Below is a small trained network, with its code and all its weights. Each question gives an input and a class and asks what happens when units are switched off, that is, made to give their printed mean instead of their output.

import numpy as np


def w(rows, s, z=0):
    codes = np.array(rows[::2]) - 128.0
    scale = np.full(codes.shape[1], s)
    scale[-1] = z or s
    return codes * scale


def norm(h):
    return h / np.sqrt((h * h).mean(-1, keepdims=True) + 1e-5)


def f(y):
    return y / 2 * (1 + np.tanh(0.7978845608 * (y + 0.044715 * y**3)))


def log_softmax(a):
    a = a - a.max(-1, keepdims=True)
    return a - np.log(np.exp(a).sum(-1, keepdims=True))


def net(x, mask):
    res = np.array(x, float).reshape(1, 6) / 4 @ E
    u = 0
    for l in range(2):
        y = f(norm(res) @ A[l][:, :-1].T + A[l][:, -1])
        res = res + np.where(mask[u : u + 4], y, B[l][:, -1]) @ B[l][:, :-1]
        u += 4
    return log_softmax(norm(res)[-1] @ U[:, :-1].T + U[:, -1])


A, B = {}, {}
E = w([
[195,181,161,105,129,88,36,54,114,253],'x0',
[124,118,121,132,132,118,123,121,152,127],'x1',
[84,143,149,120,254,195,185,175,165,208],'x2',
[90,161,81,186,97,25,61,231,77,176],'x3',
[152,115,124,113,164,112,134,127,90,119],'x4',
[125,108,150,139,156,144,89,121,107,104],'x5',
],0.0083)
A[0] = w([
[85,127,118,158,196,159,154,209,145,143,75],'L0N1',
[140,136,98,157,91,101,113,144,116,67,3],'L0N2',
[97,100,119,176,100,54,103,248,106,115,54],'L0N3',
[83,109,94,138,135,129,156,224,133,61,36],'L0N4',
],0.015,0.0052)
B[0] = w([
[107,74,159,33,120,110,143,165,154,166,224],'L0N1',
[95,53,156,25,111,96,169,187,146,165,170],'L0N2',
[128,250,20,108,109,162,68,111,97,90,246],'L0N3',
[176,98,203,251,149,114,160,104,128,113,228],'L0N4',
],0.011)
A[1] = w([
[174,136,137,115,87,90,60,57,124,186,79],'L1N1',
[135,103,137,139,74,122,181,142,127,5,14],'L1N2',
[142,108,123,80,106,186,179,50,154,40,21],'L1N3',
[140,77,138,89,27,82,110,99,110,49,2],'L1N4',
],0.022,0.0021)
B[1] = w([
[137,67,158,212,114,134,176,91,127,47,249],'L1N1',
[162,64,173,218,116,130,147,25,124,81,207],'L1N2',
[116,236,28,131,82,83,45,178,76,125,210],'L1N3',
[94,117,171,7,209,164,153,197,184,249,210],'L1N4',
],0.012,0.02)
U = w([
[144,62,162,248,133,112,164,73,117,82,127],'0',
[116,233,16,150,98,101,46,138,78,111,35],'1',
[103,77,151,47,155,132,148,157,157,196,247],'2',
],0.011,0.0014)

Each question gives the input, the list of numbers given to net, and the class t.
The units are the neurons (one row each of A and B). Each row of codes is followed by its name. A weight is (code - 128) times the scale printed after its matrix; where a second scale follows, it is the last column's (A, B and U).
mask holds one flag per neuron, layer by layer. A switched-off neuron (its flag False) gives its mean, the last column of its row in B, instead of its output. The means were averaged over made-up inputs and are rounded, as every weight is.
A unit's drop is (log p(t) with every unit on - log p(t) with that unit switched off) / (log p(t) with every unit on - log p(t) with every unit switched off).
The circuit of an input: a set's keep is (log p(t) with only the set's units on - log p(t) with every unit switched off) / (log p(t) with every unit on - log p(t) with every unit switched off). Starting from all 8 units, units are removed one at a time, each time the one whose removal leaves the highest keep (on an exact tie, the one counted first), for as long as the keep stays at least 0.8.
units of the circuit, in order: the units of the circuit, biggest drop first
top k neurons: the k neurons with the biggest drops, biggest first
top k neurons in layer l: the k neurons of layer l with the biggest drops, biggest first
drop of u: that unit's drop, to one decimal
input [0,-4,6,3,-6,-6], class 2: top neuron in layer 1	(L1N3)
input [7,1,-8,-7,-3,5], class 2: top 3 neurons	(L1N4 L0N3 L0N4)
input [-6,5,4,7,-8,1], class 1: top 2 neurons	(L0N3 L1N1)
input [5,3,-6,-8,0,8], class 1: top 2 neurons	(L1N3 L0N4)
input [8,3,-2,7,4,-5], class 0: top 2 neurons in layer 1	(L1N1 L1N3)
input [-3,3,8,3,-7,-4], class 2: top 3 neurons	(L0N1 L1N1 L1N2)
input [5,4,-7,-2,-3,-7], class 2: top 3 neurons	(L1N4 L0N4 L1N2)
input [0,-3,4,-5,-4,0], class 1: top 2 neurons in layer 1	(L1N3 L1N4)
input [-5,-8,6,5,4,8], class 2: top 3 neurons in layer 0	(L0N1 L0N3 L0N4)
input [-4,4,-7,3,3,-5], class 2: top 2 neurons	(L0N2 L1N4)
input [-2,3,-5,6,5,-2], class 1: top 2 neurons in layer 0	(L0N3 L0N1)
input [6,1,-7,4,5,-5], class 2: top 2 neurons	(L1N4 L1N2)
input [8,-5,2,7,-2,5], class 0: drop of L1N3	1.2
input [-3,-8,3,8,3,-1], class 1: units of the circuit, in order	(L0N3)
input [8,-4,-4,6,2,2], class 0: drop of L1N1	2.4
input [0,4,6,-1,-8,8], class 2: drop of L1N3	0.0
